Below is a small trained network, with its code and all its weights. Each question gives an input and a class and asks what happens when units are switched off, that is, made to give their printed mean instead of their output.

import numpy as np


def w(rows, s, z=0):
    codes = np.array(rows[::2]) - 128.0
    scale = np.full(codes.shape[1], s)
    scale[-1] = z or s
    return codes * scale


def f(y):
    return np.maximum(y, 0)


def log_softmax(a):
    a = a - a.max(-1, keepdims=True)
    return a - np.log(np.exp(a).sum(-1, keepdims=True))


def net(x, mask):
    res = np.array(x, float).reshape(1, 3) / 4 @ E
    y = f(res @ A[0][:, :-1].T + A[0][:, -1])
    res = res + np.where(mask, y, B[0][:, -1]) @ B[0][:, :-1]
    return log_softmax(res[-1] @ U[:, :-1].T + U[:, -1])


A, B = {}, {}
E = w([
[233,94,20,107,2,84,60],'x0',
[211,249,100,12,104,181,164],'x1',
[131,14,232,145,107,173,252],'x2',
],0.0087)
A[0] = w([
[110,129,107,84,84,115,121,105],'N0',
[184,175,59,90,46,119,68,185],'N1',
[208,108,10,118,42,124,51,252],'N2',
[153,46,98,122,40,124,150,121],'N3',
[133,221,101,71,178,169,190,208],'N4',
[13,119,158,176,200,132,104,207],'N5',
[102,104,237,135,164,148,253,210],'N6',
],0.012,0.0044)
B[0] = w([
[158,123,105,191,122,129,109,151],'N0',
[95,31,29,85,179,136,100,230],'N1',
[212,64,103,137,122,34,8,254],'N2',
[192,118,243,199,138,144,101,181],'N3',
[83,190,188,37,93,66,99,200],'N4',
[182,95,98,187,202,55,99,192],'N5',
[108,48,229,115,94,152,208,212],'N6',
],0.013,0.023)
U = w([
[74,155,173,62,79,148,181,128],'0',
[176,140,230,157,135,94,111,107],'1',
[110,182,158,159,188,98,136,41],'2',
[139,120,82,154,116,192,180,3],'3',
[107,60,183,180,159,167,254,170],'4',
[107,207,105,188,107,172,165,8],'5',
[155,91,64,139,159,93,74,228],'6',
],0.0094,0.0025)

Each question gives the input, the list of numbers given to net, and the class t.
The units are the neurons (one row each of A and B). Each row of codes is followed by its name. A weight is (code - 128) times the scale printed after its matrix; where a second scale follows, it is the last column's (A, B and U).
mask holds one flag per neuron, in row order. A switched-off neuron (its flag False) gives its mean, the last column of its row in B, instead of its output. The means were averaged over made-up inputs and are rounded, as every weight is.
A unit's drop is (log p(t) with every unit on - log p(t) with that unit switched off) / (log p(t) with every unit on - log p(t) with every unit switched off).
The circuit of an input: a set's keep is (log p(t) with only the set's units on - log p(t) with every unit switched off) / (log p(t) with every unit on - log p(t) with every unit switched off). Starting from all 7 units, units are removed one at a time, each time the one whose removal leaves the highest keep (on an exact tie, the one counted first), for as long as the keep stays at least 0.8.
units of the circuit, in order: the units of the circuit, biggest drop first
k most important neurons: the k neurons with the biggest drops, biggest first
drop of u: that unit's drop, to one decimal
input [5,4,7], class 1: units of the circuit, in order : [N3]
input [-8,-3,-2], class 4: 2 most important neurons : [N2, N6]
input [-4,5,-6], class 0: units of the circuit, in order : [N2, N4]
input [-4,0,-7], class 2: 3 most important neurons : [N2, N1, N4]
input [-7,5,0], class 0: units of the circuit, in order : [N4, N2]
input [-7,4,-8], class 2: 2 most important neurons : [N2, N6]
input [6,-6,4], class 1: 2 most important neurons : [N3, N1]
input [-2,3,-3], class 0: 3 most important neurons : [N2, N5, N4]
input [-6,0,-2], class 1: 2 most important neurons : [N1, N5]
input [-4,1,-3], class 1: 4 most important neurons : [N1, N2, N5, N4]
input [4,-3,6], class 1: 2 most important neurons : [N1, N3]
input [1,-2,0], class 1: 4 most important neurons : [N1, N2, N5, N0]
input [6,-7,4], class 1: 2 most important neurons : [N3, N1]
input [-6,6,6], class 4: units of the circuit, in order : [N6]
input [-7,-1,-7], class 2: 2 most important neurons : [N2, N1]
input [-6,7,-6], class 0: drop of N4 : 0.1
input [-5,6,0], class 0: drop of N2 : 0.1
input [8,-4,8], class 1: drop of N3 : 0.3
